Below are the code and all the weights of a small trained network. Each question names an input and a target symbol and asks about switching units off, where a switched-off unit gives its printed mean instead of its output.

import numpy as np


def w(rows, s, z=0):
    codes = np.array(rows[::2]) - 128.0
    scale = np.full(codes.shape[1], s)
    scale[-1] = z or s
    return codes * scale


def norm(h):
    return h / np.sqrt((h * h).mean(-1, keepdims=True) + 1e-5)


def f(y):
    return np.maximum(y, 0)


def softmax(a):
    e = np.exp(a - a.max(-1, keepdims=True))
    return e / e.sum(-1, keepdims=True)


def log_softmax(a):
    a = a - a.max(-1, keepdims=True)
    return a - np.log(np.exp(a).sum(-1, keepdims=True))


def net(x, mask):
    ids = ['γδεζπσφψ'.index(c) for c in x.split()]
    T = len(ids)
    res = E[ids] + P[:T]
    u = 0
    for l in range(3):
        r = norm(res)
        for j in range(2):
            rows = slice(2 * j, 2 * j + 2)
            q, k, v = (r @ M[l][rows].T for M in (Q, K, V))
            z = softmax(np.where(np.tri(T) > 0, q @ k.T / 2**0.5, -1e9)) @ v
            o = O[l][rows]
            res = res + np.where(mask[u + j], z, o[:, -1]) @ o[:, :-1]
        u += 2
        y = f(norm(res) @ A[l][:, :-1].T + A[l][:, -1])
        res = res + np.where(mask[u : u + 4], y, B[l][:, -1]) @ B[l][:, :-1]
        u += 4
    return log_softmax(norm(res)[-1] @ U[:, :-1].T + U[:, -1])


Q, K, V, O, A, B = {}, {}, {}, {}, {}, {}
E = w([
[58,207,121,94,100,181,99,75,87,129,124],'γ',
[163,125,153,121,136,199,64,100,74,124,146],'δ',
[254,123,158,125,96,122,141,150,65,99,111],'ε',
[186,117,162,119,157,62,109,38,76,119,113],'ζ',
[127,185,158,149,115,100,61,117,27,104,102],'π',
[46,162,74,156,146,141,119,80,115,52,140],'σ',
[186,115,119,149,122,135,173,77,153,73,102],'φ',
[136,100,183,215,133,122,122,100,123,159,118],'ψ',
],0.022)
P = w([
[86,125,156,151,109,156,252,79,94,122,152],'0',
[141,110,141,158,169,112,168,92,74,237,145],'1',
[102,154,158,94,76,166,218,134,93,77,109],'2',
[158,146,105,143,200,102,127,122,101,197,133],'3',
[128,171,163,127,54,154,161,71,120,94,79],'4',
[162,113,64,168,148,93,95,138,112,175,153],'5',
[117,241,185,136,87,154,65,94,133,54,64],'6',
[155,90,12,169,136,79,62,162,158,145,137],'7',
[129,192,177,125,72,161,133,93,183,54,113],'8',
],0.014)
Q[0] = w([
[113,155,70,175,151,141,49,89,97,58,96],'L0H0',
[153,203,160,153,80,195,67,36,53,2,32],'L0H0',
[157,166,159,174,73,183,198,37,121,49,20],'L0H1',
[88,83,182,140,133,175,162,200,123,148,192],'L0H1',
],0.0077)
K[0] = w([
[142,147,118,87,83,142,71,143,169,137,134],'L0H0',
[167,120,33,127,109,81,1,169,219,144,131],'L0H0',
[141,110,28,156,131,37,62,183,162,140,145],'L0H1',
[96,159,193,154,141,164,128,99,105,155,108],'L0H1',
],0.0095)
V[0] = w([
[189,79,149,245,160,46,105,158,131,168,102],'L0H0',
[189,121,167,2,90,163,41,167,84,146,98],'L0H0',
[223,128,54,107,147,150,149,46,221,124,66],'L0H1',
[116,107,148,81,96,157,137,76,165,198,142],'L0H1',
],0.0079)
O[0] = w([
[190,169,99,171,131,164,176,123,24,123,153,111],'L0H0',
[131,87,152,151,51,122,51,145,57,93,226,1],'L0H0',
[75,76,174,180,156,175,125,174,54,87,2,136],'L0H1',
[111,110,159,132,155,75,190,155,66,170,100,25],'L0H1',
],0.01,0.005)
A[0] = w([
[192,151,160,115,70,2,79,119,99,103,76,137],'L0N0',
[158,190,204,86,116,151,90,103,142,88,45,157],'L0N1',
[79,82,170,117,152,145,194,208,116,126,105,2],'L0N2',
[194,164,92,94,151,125,118,246,100,163,121,126],'L0N3',
],0.0087,0.0053)
B[0] = w([
[132,61,133,37,187,15,221,73,149,38,128,197],'L0N0',
[85,73,90,173,1,116,217,196,177,157,142,254],'L0N1',
[137,129,89,196,135,163,15,98,27,37,116,132],'L0N2',
[158,108,50,219,66,49,250,7,130,220,90,160],'L0N3',
],0.0081,0.0073)
Q[1] = w([
[155,86,87,30,29,200,176,85,45,177,87],'L1H0',
[114,125,21,220,254,40,109,80,120,194,64],'L1H0',
[76,36,63,220,247,107,71,66,143,165,133],'L1H1',
[186,128,82,212,124,156,130,129,121,67,161],'L1H1',
],0.0073)
K[1] = w([
[253,164,155,34,141,141,139,121,68,78,88],'L1H0',
[103,72,142,237,173,150,158,144,205,137,71],'L1H0',
[113,201,144,145,36,227,124,83,217,2,72],'L1H1',
[166,124,96,162,189,131,108,179,144,27,168],'L1H1',
],0.0073)
V[1] = w([
[147,17,51,6,254,220,161,127,157,45,171],'L1H0',
[106,164,144,129,167,102,131,147,122,208,86],'L1H0',
[163,8,78,69,143,249,192,132,178,145,182],'L1H1',
[109,34,129,240,172,96,40,153,164,124,170],'L1H1',
],0.006)
O[1] = w([
[137,224,152,138,113,100,115,148,5,158,82,167],'L1H0',
[160,120,176,204,124,117,118,172,96,102,183,104],'L1H0',
[177,146,203,76,133,174,106,228,73,77,104,141],'L1H1',
[191,173,129,168,156,55,135,102,150,160,126,3],'L1H1',
],0.011,0.0045)
A[1] = w([
[81,118,100,127,155,158,48,162,88,204,180,115],'L1N0',
[182,122,167,196,181,102,90,139,175,161,133,31],'L1N1',
[147,130,191,93,178,98,114,120,112,144,97,2],'L1N2',
[70,198,125,123,7,151,115,134,177,120,112,211],'L1N3',
],0.011,0.0037)
B[1] = w([
[150,175,61,70,118,164,135,148,169,90,67,153],'L1N0',
[130,83,169,146,80,130,107,147,211,130,99,129],'L1N1',
[42,77,164,92,174,9,70,160,162,130,151,132],'L1N2',
[154,93,136,76,161,98,228,133,112,155,145,246],'L1N3',
],0.014)
Q[2] = w([
[79,156,89,126,214,124,18,179,199,211,77],'L2H0',
[118,196,101,205,110,99,124,130,72,28,133],'L2H0',
[25,74,134,99,129,162,169,122,184,33,121],'L2H1',
[157,3,156,110,80,93,202,104,75,108,136],'L2H1',
],0.0077)
K[2] = w([
[128,236,254,93,140,185,217,134,125,125,170],'L2H0',
[206,73,120,197,107,114,95,147,75,108,151],'L2H0',
[146,93,80,56,100,80,170,100,161,147,25],'L2H1',
[119,60,75,92,228,172,108,80,62,129,145],'L2H1',
],0.0085)
V[2] = w([
[183,95,212,154,104,52,220,105,139,141,95],'L2H0',
[197,102,128,130,58,199,110,166,162,212,94],'L2H0',
[255,56,117,135,114,100,159,120,189,250,101],'L2H1',
[61,144,89,143,48,172,178,168,96,179,166],'L2H1',
],0.0081)
O[2] = w([
[176,144,141,172,135,159,43,189,150,131,136,255],'L2H0',
[143,149,195,135,253,146,164,141,144,71,116,15],'L2H0',
[141,167,166,163,121,87,126,211,143,136,117,140],'L2H1',
[141,105,109,167,124,212,112,162,205,153,137,178],'L2H1',
],0.015,0.0056)
A[2] = w([
[146,103,149,110,79,176,147,177,134,73,185,3],'L2N0',
[66,161,95,202,201,130,87,82,128,168,56,18],'L2N1',
[103,68,208,108,150,119,190,104,157,65,153,142],'L2N2',
[170,136,120,112,116,176,40,123,126,2,150,51],'L2N3',
],0.011,0.0035)
B[2] = w([
[58,126,156,75,119,179,48,111,175,117,156,207],'L2N0',
[83,89,66,115,190,189,57,14,211,73,155,209],'L2N1',
[104,132,201,167,130,43,9,180,56,140,162,253],'L2N2',
[147,164,124,23,33,132,194,168,135,32,144,245],'L2N3',
],0.011,0.0054)
U = w([
[157,209,158,59,33,210,134,161,129,84,134,51],'γ',
[116,146,153,85,195,69,96,97,65,139,125,254],'δ',
[137,139,79,80,81,102,254,162,182,199,39,86],'ε',
[167,82,25,125,144,178,116,18,191,172,224,135],'ζ',
[87,203,39,212,2,147,99,137,29,229,125,107],'π',
[237,246,68,196,185,98,186,206,117,163,167,244],'σ',
[106,66,178,161,85,86,101,185,247,145,189,76],'φ',
[99,78,127,150,131,191,147,158,77,125,6,103],'ψ',
],0.0062,0.0044)

Each question gives the input, a string of symbols that net reads in full, and the target symbol t.
The units are the heads (2 rows each of Q, K, V and O) and the neurons (one row each of A and B). Each row of codes is followed by its name. A weight is (code - 128) times the scale printed after its matrix; where a second scale follows, it is the last column's (O, A, B and U).
mask holds one flag per unit, layer by layer, with each layer's heads first. A switched-off unit (its flag False) gives its mean, the last column of its rows in O or B, instead of its output. The means were averaged over made-up inputs and are rounded, as every weight is.
A unit's drop is (log p(t) with every unit on - log p(t) with that unit switched off) / (log p(t) with every unit on - log p(t) with every unit switched off).
The circuit of an input: a set's keep is (log p(t) with only the set's units on - log p(t) with every unit switched off) / (log p(t) with every unit on - log p(t) with every unit switched off). Starting from the 12 units with the biggest drops (on a tie, the unit counted first), units are removed one at a time, each time the one whose removal leaves the highest keep (on an exact tie, the one counted first), for as long as the keep stays at least 0.8.
units of the circuit, in order: the units of the circuit, biggest drop first
top k neurons: the k neurons with the biggest drops, biggest first
k most important neurons of layer l: the k neurons of layer l with the biggest drops, biggest first
drop of u: that unit's drop, to one decimal
input σ π ε ψ ε, target σ: units of the circuit, in order => [L0H0; L2H0]
input ε δ δ ε ε σ σ δ φ, target δ: units of the circuit, in order => [L2H0; L2N2; L1N3]
input σ σ ε σ δ σ ζ, target ε: units of the circuit, in order => [L0H0]
input σ ε γ ε σ σ δ δ ψ, target δ: units of the circuit, in order => [L2H0; L2N2; L1N3]
input σ ε ψ ζ ζ, target π: units of the circuit, in order => [L0H0; L1N3]
input σ σ ψ δ ε ε γ ε φ, target γ: units of the circuit, in order => [L0H0; L2N0; L2N3]
input π σ ε ζ ε, target π: units of the circuit, in order => [L0H0; L2H0; L1N3; L1N2]
input σ σ σ σ φ γ δ, target φ: units of the circuit, in order => [L0H0; L0N1]
input σ ε σ, target γ: units of the circuit, in order => [L0H0; L2H0; L2N3]
input σ ε ψ ζ φ σ φ π ζ, target ζ: units of the circuit, in order => [L0H0; L1H0]
input ζ σ ε ζ σ, target π: units of the circuit, in order => [L0H0; L2H0; L0N0]
input σ ε γ σ ε φ σ ζ, target δ: units of the circuit, in order => [L2H1; L0N1]
input σ σ σ ε ψ σ, target σ: units of the circuit, in order => [L0H0; L2H0; L1H0]
input γ σ σ δ φ σ ε σ, target σ: top 2 neurons => [L0N1; L1N0]
input σ γ σ σ ζ ε ζ δ, target γ: top 2 neurons => [L2N3; L1N0]
input σ σ σ σ π, target ε: top neuron => [L0N1]
input ζ γ ε ζ σ γ ε, target φ: top 2 neurons => [L1N3; L1N0]
input φ δ σ ε σ, target γ: top 2 neurons => [L2N3; L0N3]
input φ ε σ σ δ σ γ ε, target ζ: top 2 neurons => [L0N3; L0N1]
input ε σ σ ε φ ε σ γ σ, target φ: most important neuron of layer 2 => [L2N2]
input ε φ σ γ ε σ γ δ σ, target δ: top 2 neurons => [L2N2; L1N3]
input δ σ δ σ δ δ, target γ: 2 most important neurons of layer 2 => [L2N3; L2N1]
input σ σ σ ε ε π ε σ σ, target ε: drop of L1N3 => 0.3
input σ ε ζ σ σ σ γ, target ε: drop of L1N3 => 0.2
input σ ζ γ σ δ ζ ε σ ε, target ε: drop of L0H0 => 0.5
